Below are the code and all the weights of a small trained network. Each question names an input and a target symbol and asks about switching units off, where a switched-off unit gives its printed mean instead of its output.

import numpy as np


def w(rows, s, z=0):
    codes = np.array(rows[::2]) - 128.0
    scale = np.full(codes.shape[1], s)
    scale[-1] = z or s
    return codes * scale


def f(y):
    return np.maximum(y, 0)


def softmax(a):
    e = np.exp(a - a.max(-1, keepdims=True))
    return e / e.sum(-1, keepdims=True)


def log_softmax(a):
    a = a - a.max(-1, keepdims=True)
    return a - np.log(np.exp(a).sum(-1, keepdims=True))


def net(x, mask):
    ids = ['βηλπστ'.index(c) for c in x.split()]
    T = len(ids)
    res = E[ids] + P[:T]
    q, k, v = (res @ M[0].T for M in (Q, K, V))
    z = softmax(np.where(np.tri(T) > 0, q @ k.T / 3**0.5, -1e9)) @ v
    res = res + np.where(mask[0], z, O[0][:, -1]) @ O[0][:, :-1]
    y = f(res @ A[0][:, :-1].T + A[0][:, -1])
    res = res + np.where(mask[1:25], y, B[0][:, -1]) @ B[0][:, :-1]
    return log_softmax(res[-1] @ U[:, :-1].T + U[:, -1])


Q, K, V, O, A, B = {}, {}, {}, {}, {}, {}
E = w([
[42,192,137],'β',
[180,76,84],'η',
[189,97,111],'λ',
[212,97,65],'π',
[173,118,126],'σ',
[188,36,5],'τ',
],0.012)
P = w([
[97,182,255],'0',
[209,236,119],'1',
[181,205,99],'2',
[148,183,77],'3',
[135,158,53],'4',
[120,147,43],'5',
[108,140,30],'6',
[109,121,11],'7',
],0.008)
Q[0] = w([
[94,111,251],'head 0',
[61,75,252],'head 0',
[206,126,46],'head 0',
],0.011)
K[0] = w([
[224,124,5],'head 0',
[221,52,4],'head 0',
[52,112,107],'head 0',
],0.013)
V[0] = w([
[201,23,158],'head 0',
[141,160,9],'head 0',
[201,151,55],'head 0',
],0.013)
O[0] = w([
[217,98,86,3],'head 0',
[127,19,250,128],'head 0',
[167,101,160,113],'head 0',
],0.013,0.006)
A[0] = w([
[68,199,156,93],'neuron 0',
[89,184,145,58],'neuron 1',
[154,41,129,79],'neuron 2',
[200,165,58,2],'neuron 3',
[156,131,9,70],'neuron 4',
[243,77,164,78],'neuron 5',
[152,154,169,130],'neuron 6',
[212,29,203,43],'neuron 7',
[205,116,118,99],'neuron 8',
[131,223,124,39],'neuron 9',
[89,205,166,148],'neuron 10',
[62,177,139,57],'neuron 11',
[137,116,179,164],'neuron 12',
[106,220,160,104],'neuron 13',
[71,169,118,64],'neuron 14',
[235,169,171,209],'neuron 15',
[183,119,39,64],'neuron 16',
[147,96,74,61],'neuron 17',
[65,192,74,126],'neuron 18',
[123,55,66,94],'neuron 19',
[29,78,138,26],'neuron 20',
[160,121,185,203],'neuron 21',
[112,197,104,151],'neuron 22',
[215,90,137,199],'neuron 23',
],0.011,0.0084)
B[0] = w([
[126,109,107,215],'neuron 0',
[155,106,127,174],'neuron 1',
[131,144,167,171],'neuron 2',
[108,127,152,185],'neuron 3',
[114,86,172,227],'neuron 4',
[44,68,153,203],'neuron 5',
[115,173,146,134],'neuron 6',
[192,189,198,191],'neuron 7',
[115,117,122,188],'neuron 8',
[44,121,158,175],'neuron 9',
[102,135,105,214],'neuron 10',
[139,91,98,199],'neuron 11',
[115,110,93,158],'neuron 12',
[147,116,139,191],'neuron 13',
[122,54,129,189],'neuron 14',
[173,113,112,201],'neuron 15',
[147,135,137,211],'neuron 16',
[108,170,137,163],'neuron 17',
[173,141,183,248],'neuron 18',
[149,196,138,175],'neuron 19',
[254,146,133,187],'neuron 20',
[42,160,109,170],'neuron 21',
[155,180,124,209],'neuron 22',
[81,60,100,221],'neuron 23',
],0.0089,0.013)
U = w([
[20,158,105,220],'β',
[56,69,2,155],'η',
[160,108,38,252],'λ',
[187,187,200,73],'π',
[126,102,199,2],'σ',
[193,153,126,86],'τ',
],0.0091,0.0037)

Each question gives the input, a string of symbols that net reads in full, and the target symbol t.
The units are the heads (3 rows each of Q, K, V and O) and the neurons (one row each of A and B). Each row of codes is followed by its name. A weight is (code - 128) times the scale printed after its matrix; where a second scale follows, it is the last column's (O, A, B and U).
mask holds one flag per unit, heads first, then neurons. A switched-off unit (its flag False) gives its mean, the last column of its rows in O or B, instead of its output. The means were averaged over made-up inputs and are rounded, as every weight is.
A unit's drop is (log p(t) with every unit on - log p(t) with that unit switched off) / (log p(t) with every unit on - log p(t) with every unit switched off).
The circuit of an input: a set's keep is (log p(t) with only the set's units on - log p(t) with every unit switched off) / (log p(t) with every unit on - log p(t) with every unit switched off). Starting from the 12 units with the biggest drops (on a tie, the unit counted first), units are removed one at a time, each time the one whose removal leaves the highest keep (on an exact tie, the one counted first), for as long as the keep stays at least 0.8.
circuit, biggest first: the units of the circuit, biggest drop first
unit that matters most: the unit with the biggest drop
k most important neurons: the k neurons with the biggest drops, biggest first
drop when u is switched off: that unit's drop, to one decimal
input β β π τ τ η τ, target β: unit that matters most => neuron 9
input π η λ σ λ λ, target η: circuit, biggest first => (neuron 18; neuron 23; head 0)
input τ η β π, target β: circuit, biggest first => (head 0; neuron 18)
input τ τ π σ η π, target σ: circuit, biggest first => (head 0; neuron 5)
input π τ η σ, target η: circuit, biggest first => (head 0; neuron 18; neuron 23; neuron 20)
input π σ π, target η: circuit, biggest first => (head 0; neuron 23; neuron 18; neuron 5)
input π π τ σ η π, target η: 4 most important neurons => (neuron 18; neuron 23; neuron 20; neuron 7)
input η η τ τ σ, target λ: 2 most important neurons => (neuron 7; neuron 18)
input τ π τ η σ, target σ: 3 most important neurons => (neuron 7; neuron 5; neuron 23)
input β β τ τ σ, target β: 2 most important neurons => (neuron 9; neuron 18)
input τ τ η λ τ τ η, target σ: 2 most important neurons => (neuron 7; neuron 5)
input σ τ τ τ η σ, target π: 2 most important neurons => (neuron 18; neuron 23)
input β β β τ λ η, target β: 2 most important neurons => (neuron 9; neuron 18)
input η τ η, target λ: most important neuron => (neuron 7)
input τ η β σ, target β: drop when neuron 15 is switched off => 0.2
input τ η τ π λ, target σ: drop when neuron 8 is switched off => 0.0
input β σ η, target β: drop when neuron 20 is switched off => 0.2
